Each row, then roughly how far along a hidden order it lies, from 0 to 10
[ -2   0 -28  -5  18  -4  -5   5  -1   0   2  13  -1   3 -15 -15   8  -6
 -10   2   0  16  -3  14] : 3
[  1   0 -13  -3  10  -1   3   1   2   1   5  13   0   1  -6 -17  15  -3
  -7   4   0  11  -4   9] : 3
[-10  -6  18   5 -10   7 -10   3  11   5  -3  35  -1  -8   5   7 -19   8
   0   1   2 -27 -11   2] : 9
[-10  -4  -2  -2  11   1 -10   3  -4   4  -2  30  -2  -2 -14  -7 -24   0
   3   1  -1   7  -1   9] : 8
[  9  -1   3   7  -9   5   5   4  30   7   9   6   0   1  20 -20  48   1
 -10   4   0  -2 -11   2] : 3
[  8   1  -3  -1  -2  -1  14  -6   5  -1   9  -5   1   2   5 -17  31  -2
  -4   4   0   8  -4  -1] : 2
[ 1 -2 13  0 -8  2  9 -3  9  2  4 12  0 -2  9 -9 13  4  5  3  1 -5 -6  0] : 6
[-13  -7  21   5  -7   7 -14   6  12   8  -5  43  -2  -8   5   6 -26   9
   4   0   2 -22 -10   5] : 10
[  3  -1  -2  -3   0  -2  12  -4   4   0   6   8   0   0   2 -16  19   0
   0   4   1   5  -5   4] : 4
[  8   1   8   1  -3   2   5  -6   4   1   9  -5   1   1   5 -12  18  -1
  -2   1  -2  12  -2  -5] : 3
[  7   1   0  -2  -1  -1  10  -8  -3  -2   7  -3   1   1   2 -11  15  -1
  -2   2  -1   8  -2  -3] : 3
[  9   2 -11  -6   1  -6  20  -9  -4  -5   8 -14   2   3   1 -14  31  -3
  -3   4   1   5  -2   0] : 0
[ -9  -4  -3  -2   5  -1  -3   2   1   2  -1  34  -1  -5  -8  -6 -14   2
  -3   3   2 -11  -8  14] : 7
[ 7  1 13  2 -7  3  5 -8  1  0  8 -7  2 -1  8 -6 13  1 -2  1 -1  3 -3 -9] : 3
[ 1 -1 -2 -2  1 -1  4 -5  0 -1  5  7  1 -1  0 -9  9 -1 -5  3  0  2 -6  1] : 4
[  4   0  22   4  -9   5  -1  -6   1   2   5  -3   1  -3   9   1   0   2
   2   0  -2   3  -2 -11] : 5
[  6   0   3  -3  -3  -1  13  -8   1  -1   7  -1   1   0   5 -13  20   0
  -1   3   0   5  -4  -2] : 3
[-11  -4  -4  -6  11  -3  -1   0 -10   0  -4  30  -1  -3 -16  -5 -27   0
   6   2   1   1  -1  10] : 8
[ -6  -4   0   0   0   1  -2   2   6   3   1  29   0  -5  -1  -5  -3   3
  -6   4   2 -14 -10   7] : 6
[ -5   0  -7  -4  10  -2  -7  -5 -18  -3  -1  11   0  -2 -16   3 -28  -2
  -4  -1   1   1  -1   2] : 5
[ -9  -5   9   4  -4   5  -8   5  12   6  -2  35  -1  -6   3  -1 -10   5
  -1   3   2 -24 -10   7] : 8
[  6   0  -1  -3  -2  -2  15  -6   5  -1   8  -1   1   2   7 -17  28  -1
  -3   4   0   7  -5   1] : 2
[ 10   3 -21  -8   2 -10  25  -8  -5  -8   7 -21   2   5  -2 -14  34  -5
  -4   5   2   5   1  -1] : 0
[ -6  -2  -5  -4   7  -2  -4  -4 -11  -1  -1  19   0  -4 -12  -1 -21   0
  -5   1   2  -8  -6   5] : 5
[ 0 -2  6 -1 -3  1  6 -3  5  1  4 14  0 -3  3 -9  5  2 -1  3  1 -5 -7  2] : 5
[ 3 -1 12  1 -6  2  6 -4  5  2  5  6  1 -1  7 -9 11  2  2  2 -1  2 -3 -3] : 5
[-10  -1 -19 -13  16 -10   9  -3 -20  -7  -7  16  -1   0 -21  -3 -21  -1
   8   2   3   1   2  13] : 6
[  4  -2  13   5 -12   6   7   3  26   7   5  13   0  -1  19 -14  33   4
   0   4   0  -6  -8   2] : 5
[ 2 -2 21  4 -9  6  1 -1 10  4  4  7  0 -2 12 -5  8  3  6  1 -1  2 -3 -5] : 6
[  5  -1   3  -1  -2   0  11  -3  11   2   7   4   0   1   7 -20  29   0
   1   4   0  10  -4   3] : 4
[-11  -5   3  -3   7   0  -5   3  -1   4  -4  38  -2  -4 -10  -4 -26   3
   6   2   1  -4  -4  11] : 9
[ -6  -4  -4   0   3   1  -3   4   9   5   2  27  -1  -2  -1 -11   3   2
  -4   4   1  -5  -8  10] : 6
[-2 -2 11  3 -4  4 -4 -1  5  3  2 15  0 -4  3 -2 -5  3 -2  2  0 -7 -6 -1] : 6
[ -7  -3 -22 -10   9  -9  11  -2  -4  -4  -2  29   0  -3 -10 -11   0   1
  -5   6   6 -17 -10  17] : 4
